[[-3.72 -2.10  4.09 -5.92  5.37  3.15  6.45 -0.69 -5.00]
 [-1.97 -2.12 -0.40  5.35  6.93 -5.50  2.83 -1.44 -6.79]
 [ 5.56 -5.83  2.62  6.46 -0.34 -6.60  1.79 -6.98  2.74]
 [ 0.07  0.75 -5.35  6.49  2.82  3.87 -5.62 -2.28 -2.27]
 [ 1.60  6.09 -2.84 -5.62 -6.29  3.93  5.66 -6.75  6.59]
 [-7.65 -3.23  1.17 -0.43 -0.04 -0.48  1.76 -1.01  2.64]
 [-1.39  3.11  4.71 -4.87 -4.34 -6.04 -3.11  1.82 -1.01]
 [ 0.00  7.28  5.80  1.19 -0.73 -6.96 -1.38 -1.07  2.66]]
->
[[ 5.56 -5.83  2.62  6.46 -0.34 -6.60  1.79 -6.98  2.74]
 [ 1.60  6.09 -2.84 -5.62 -6.29  3.93  5.66 -6.75  6.59]
 [ 0.07  0.75 -5.35  6.49  2.82  3.87 -5.62 -2.28 -2.27]
 [ 0.00  7.28  5.80  1.19 -0.73 -6.96 -1.38 -1.07  2.66]
 [-1.39  3.11  4.71 -4.87 -4.34 -6.04 -3.11  1.82 -1.01]
 [-1.97 -2.12 -0.40  5.35  6.93 -5.50  2.83 -1.44 -6.79]
 [-3.72 -2.10  4.09 -5.92  5.37  3.15  6.45 -0.69 -5.00]
 [-7.65 -3.23  1.17 -0.43 -0.04 -0.48  1.76 -1.01  2.64]]

[[ 1.95  1.18  0.44  1.10 -1.52 -1.15 -3.91 -0.80 -0.01 -0.20]
 [ 3.52 -0.39 -0.74  3.39 -0.38 -1.14  0.17 -0.69  0.20  0.06]
 [ 0.48 -0.35 -0.75  2.81 -2.42  1.52  2.02  0.72  0.29  0.96]
 [ 0.25 -1.09  2.01 -0.51 -1.35  1.00 -7.30 -1.02 -0.33 -0.11]
 [-0.80  1.73 -0.61 -0.41  0.15 -0.24 -0.76  0.27 -0.69 -0.88]
 [-0.95 -0.11 -0.28 -1.22  0.80 -0.61  3.11 -0.18  0.54 -0.02]]
->
[[ 3.52 -0.39 -0.74  3.39 -0.38 -1.14  0.17 -0.69  0.20  0.06]
 [ 1.95  1.18  0.44  1.10 -1.52 -1.15 -3.91 -0.80 -0.01 -0.20]
 [ 0.48 -0.35 -0.75  2.81 -2.42  1.52  2.02  0.72  0.29  0.96]
 [ 0.25 -1.09  2.01 -0.51 -1.35  1.00 -7.30 -1.02 -0.33 -0.11]
 [-0.80  1.73 -0.61 -0.41  0.15 -0.24 -0.76  0.27 -0.69 -0.88]
 [-0.95 -0.11 -0.28 -1.22  0.80 -0.61  3.11 -0.18  0.54 -0.02]]

[[-2.12  2.29  0.19  2.11 -1.71  6.01  3.54 -2.76]
 [-0.78  0.63 -2.45 -0.02 -1.66  3.32  2.89  2.79]
 [-1.03  0.03 -4.20  0.20  2.89  1.08  3.25 -0.52]
 [-2.53 -2.01  1.94 -1.03 -0.57  0.77 -1.96 -3.10]
 [-1.58 -0.65 -0.03  0.58 -2.13  1.52 -0.19  2.89]
 [-0.82 -2.84 -0.04 -1.17 -0.38 -2.18  0.22 -2.32]]
->
[[-0.78  0.63 -2.45 -0.02 -1.66  3.32  2.89  2.79]
 [-0.82 -2.84 -0.04 -1.17 -0.38 -2.18  0.22 -2.32]
 [-1.03  0.03 -4.20  0.20  2.89  1.08  3.25 -0.52]
 [-1.58 -0.65 -0.03  0.58 -2.13  1.52 -0.19  2.89]
 [-2.12  2.29  0.19  2.11 -1.71  6.01  3.54 -2.76]
 [-2.53 -2.01  1.94 -1.03 -0.57  0.77 -1.96 -3.10]]

[[-4.52 -3.71  7.46]
 [ 1.21 -7.02  4.03]]
->
[[ 1.21 -7.02  4.03]
 [-4.52 -3.71  7.46]]

[[-2.19 -3.83]
 [-3.74 -2.20]
 [ 4.94  6.27]
 [-2.96  0.16]
 [ 6.96  5.32]
 [ 6.14  4.98]
 [ 3.35  3.76]]
->
[[ 6.96  5.32]
 [ 6.14  4.98]
 [ 4.94  6.27]
 [ 3.35  3.76]
 [-2.19 -3.83]
 [-2.96  0.16]
 [-3.74 -2.20]]

[[-4.90  0.46]
 [-6.19 -0.99]
 [ 3.02 -0.28]
 [-3.85  6.43]
 [-5.49 -1.52]]
->
[[ 3.02 -0.28]
 [-3.85  6.43]
 [-4.90  0.46]
 [-5.49 -1.52]
 [-6.19 -0.99]]

[[ 1.80  0.40 -3.67  4.62 -2.81]
 [ 1.16 -4.34  6.15  1.25  0.96]
 [-1.09  2.14 -0.01 -5.54  1.02]
 [ 1.56 -3.38  2.82  6.04 -0.74]]
->
[[ 1.80  0.40 -3.67  4.62 -2.81]
 [ 1.56 -3.38  2.82  6.04 -0.74]
 [ 1.16 -4.34  6.15  1.25  0.96]
 [-1.09  2.14 -0.01 -5.54  1.02]]
